Below are the code and all the weights of a small trained network. Each question names an input and a class and asks about switching units off, where a switched-off unit gives its printed mean instead of its output.

import numpy as np


def w(rows, s, z=0):
    codes = np.array(rows[::2]) - 128.0
    scale = np.full(codes.shape[1], s)
    scale[-1] = z or s
    return codes * scale


def f(y):
    return y / 2 * (1 + np.tanh(0.7978845608 * (y + 0.044715 * y**3)))


def log_softmax(a):
    a = a - a.max(-1, keepdims=True)
    return a - np.log(np.exp(a).sum(-1, keepdims=True))


def net(x, mask):
    res = np.array(x, float).reshape(1, 7) / 4 @ E
    y = f(res @ A[0][:, :-1].T + A[0][:, -1])
    res = res + np.where(mask, y, B[0][:, -1]) @ B[0][:, :-1]
    return log_softmax(res[-1] @ U[:, :-1].T + U[:, -1])


A, B = {}, {}
E = w([
[112,89,33,58,224,180],'x0',
[84,82,195,10,127,43],'x1',
[180,37,162,113,92,200],'x2',
[117,127,131,128,124,133],'x3',
[148,146,238,152,254,161],'x4',
[132,128,130,128,130,128],'x5',
[100,26,122,216,151,60],'x6',
],0.0052)
A[0] = w([
[113,120,63,109,51,116,58],'neuron 1',
[73,77,70,117,166,174,88],'neuron 2',
[110,108,154,83,123,86,89],'neuron 3',
[77,204,99,145,158,63,46],'neuron 4',
[191,157,184,163,74,68,62],'neuron 5',
[92,91,180,40,125,77,49],'neuron 6',
[113,119,68,106,49,115,55],'neuron 7',
[83,144,187,172,67,142,76],'neuron 8',
[154,146,87,175,128,173,62],'neuron 9',
[141,97,162,45,137,58,66],'neuron 10',
[187,9,182,120,72,230,56],'neuron 11',
[129,220,89,146,185,31,68],'neuron 12',
[136,90,163,14,115,44,40],'neuron 13',
[176,107,50,80,208,124,66],'neuron 14',
[175,146,235,138,255,130,1],'neuron 15',
[141,153,70,224,106,188,56],'neuron 16',
[142,116,67,98,57,91,67],'neuron 17',
[96,210,97,147,169,51,56],'neuron 18',
[142,115,33,107,40,90,33],'neuron 19',
[133,156,198,169,58,105,56],'neuron 20',
[168,191,127,85,115,132,56],'neuron 21',
[148,110,135,118,126,130,96],'neuron 22',
[98,90,108,154,163,89,41],'neuron 23',
[116,204,148,77,93,188,66],'neuron 24',
[135,127,125,126,130,124,133],'neuron 25',
[91,214,94,148,166,55,56],'neuron 26',
[111,38,115,214,173,71,60],'neuron 27',
[160,35,173,103,79,210,56],'neuron 28',
[126,147,215,147,210,152,58],'neuron 29',
[162,103,53,82,204,134,62],'neuron 30',
[160,152,80,204,122,192,55],'neuron 31',
[145,232,145,45,107,203,65],'neuron 32',
[116,97,57,77,204,171,32],'neuron 33',
[108,142,222,147,209,165,47],'neuron 34',
[129,90,54,73,201,159,37],'neuron 35',
[179,150,78,195,129,174,59],'neuron 36',
[171,196,138,56,120,155,60],'neuron 37',
[159,160,210,165,66,86,52],'neuron 38',
[139,126,126,127,128,128,127],'neuron 39',
[109,152,198,174,54,124,58],'neuron 40',
[122,40,111,205,174,64,55],'neuron 41',
[146,201,146,61,111,175,63],'neuron 42',
[136,146,116,117,141,101,65],'neuron 43',
[160,125,147,130,169,101,106],'neuron 44',
[131,46,114,192,162,62,53],'neuron 45',
[157,155,197,168,62,89,60],'neuron 46',
[89,114,43,116,24,120,26],'neuron 47',
[104,124,134,133,121,140,172],'neuron 48',
],0.009,0.0092)
B[0] = w([
[125,134,103,175,149,195,159],'neuron 1',
[129,166,155,65,111,168,177],'neuron 2',
[126,142,159,164,159,113,139],'neuron 3',
[122,70,81,99,157,81,135],'neuron 4',
[120,144,149,47,125,156,185],'neuron 5',
[156,135,182,180,194,88,181],'neuron 6',
[139,127,100,175,162,199,154],'neuron 7',
[145,123,136,66,137,154,148],'neuron 8',
[129,103,178,154,173,113,121],'neuron 9',
[165,152,169,184,183,89,174],'neuron 10',
[114,105,3,106,173,41,229],'neuron 11',
[155,110,39,87,162,83,186],'neuron 12',
[151,106,220,157,201,95,200],'neuron 13',
[150,145,155,51,121,158,171],'neuron 14',
[99,157,88,220,169,224,222],'neuron 15',
[126,138,214,160,189,66,195],'neuron 16',
[132,115,117,165,167,206,164],'neuron 17',
[145,95,62,97,163,82,155],'neuron 18',
[127,130,87,179,146,218,182],'neuron 19',
[125,144,146,51,125,159,181],'neuron 20',
[156,58,139,152,90,130,106],'neuron 21',
[149,114,116,132,145,116,83],'neuron 22',
[171,35,139,122,102,175,92],'neuron 23',
[160,116,126,173,59,121,167],'neuron 24',
[130,140,126,129,127,126,139],'neuron 25',
[142,91,64,97,167,76,159],'neuron 26',
[149,107,160,127,14,120,216],'neuron 27',
[170,104,27,104,161,62,172],'neuron 28',
[123,105,93,178,158,218,207],'neuron 29',
[146,150,153,51,124,160,167],'neuron 30',
[139,127,204,162,205,100,169],'neuron 31',
[116,89,146,150,9,105,249],'neuron 32',
[134,137,160,42,141,172,163],'neuron 33',
[144,120,83,184,164,212,199],'neuron 34',
[144,137,157,39,139,168,165],'neuron 35',
[139,120,198,156,200,105,157],'neuron 36',
[163,101,146,138,59,117,152],'neuron 37',
[108,156,146,49,123,167,200],'neuron 38',
[117,119,132,127,128,125,126],'neuron 39',
[147,144,139,52,132,160,173],'neuron 40',
[169,116,150,136,26,124,200],'neuron 41',
[163,109,138,149,55,118,168],'neuron 42',
[216,81,100,120,173,129,61],'neuron 43',
[126,136,104,148,123,140,123],'neuron 44',
[174,121,146,145,45,122,173],'neuron 45',
[111,142,148,44,124,158,194],'neuron 46',
[120,127,86,180,140,219,182],'neuron 47',
[59,129,154,126,112,133,249],'neuron 48',
],0.028,0.0022)
U = w([
[86,136,195,108,83,104,252],'0',
[94,134,170,145,102,171,106],'1',
[105,156,218,27,89,126,95],'2',
[131,125,254,133,133,66,94],'3',
[141,94,197,126,6,94,89],'4',
[111,95,113,79,110,56,86],'5',
],0.0055,0.017)

Each question gives the input, the list of numbers given to net, and the class t.
The units are the neurons (one row each of A and B). Each row of codes is followed by its name. A weight is (code - 128) times the scale printed after its matrix; where a second scale follows, it is the last column's (A, B and U).
mask holds one flag per neuron, in row order. A switched-off neuron (its flag False) gives its mean, the last column of its row in B, instead of its output. The means were averaged over made-up inputs and are rounded, as every weight is.
A unit's drop is (log p(t) with every unit on - log p(t) with that unit switched off) / (log p(t) with every unit on - log p(t) with every unit switched off).
The circuit of an input: a set's keep is (log p(t) with only the set's units on - log p(t) with every unit switched off) / (log p(t) with every unit on - log p(t) with every unit switched off). Starting from the 12 units with the biggest drops (on a tie, the unit counted first), units are removed one at a time, each time the one whose removal leaves the highest keep (on an exact tie, the one counted first), for as long as the keep stays at least 0.8.
units of the circuit, in order: the units of the circuit, biggest drop first
most important unit: the unit with the biggest drop
top k neurons: the k neurons with the biggest drops, biggest first
drop of u: that unit's drop, to one decimal
input [-7,0,-1,-4,-7,0,8], class 4: units of the circuit, in order	[neuron 27]
input [8,7,6,2,-4,8,-6], class 2: units of the circuit, in order	[neuron 35; neuron 33]
input [5,1,7,1,1,-1,2], class 5: units of the circuit, in order	[neuron 11; neuron 28]
input [-3,-7,5,2,-8,6,0], class 1: units of the circuit, in order	[neuron 47; neuron 19]
input [-3,8,-5,-3,-6,5,7], class 3: units of the circuit, in order	[neuron 13; neuron 6]
input [-7,-8,8,-6,3,1,4], class 3: top 3 neurons	[neuron 16; neuron 31; neuron 36]
input [-4,7,-4,-2,6,8,4], class 3: units of the circuit, in order	[neuron 6; neuron 10]
input [1,5,6,-4,1,6,4], class 5: units of the circuit, in order	[neuron 11; neuron 28]
input [0,-5,8,5,-6,2,8], class 4: top 3 neurons	[neuron 27; neuron 41; neuron 45]
input [1,-7,-5,5,-2,-2,-8], class 4: units of the circuit, in order	[neuron 32; neuron 24]
input [5,-6,-8,5,5,7,-5], class 5: units of the circuit, in order	[neuron 12; neuron 26]
input [-4,8,6,7,-7,1,-5], class 3: top 2 neurons	[neuron 13; neuron 6]
input [8,-3,0,1,8,-5,4], class 1: top 3 neurons	[neuron 15; neuron 34; neuron 29]
input [-2,6,-6,0,-4,4,1], class 3: most important unit	neuron 13
input [-3,8,-6,1,4,4,-8], class 3: top 3 neurons	[neuron 13; neuron 6; neuron 10]
input [1,-5,4,0,-1,2,8], class 4: top 2 neurons	[neuron 27; neuron 41]
input [7,-6,2,-1,2,7,-7], class 2: drop of neuron 30	0.2
input [-5,2,-8,-1,-5,4,-4], class 5: drop of neuron 12	0.1
input [0,8,-3,-2,-6,-5,-8], class 3: drop of neuron 3	0.1
input [2,5,-7,6,2,1,-4], class 5: most important unit	neuron 12
input [-5,0,8,5,-7,-5,7], class 5: top 2 neurons	[neuron 11; neuron 28]
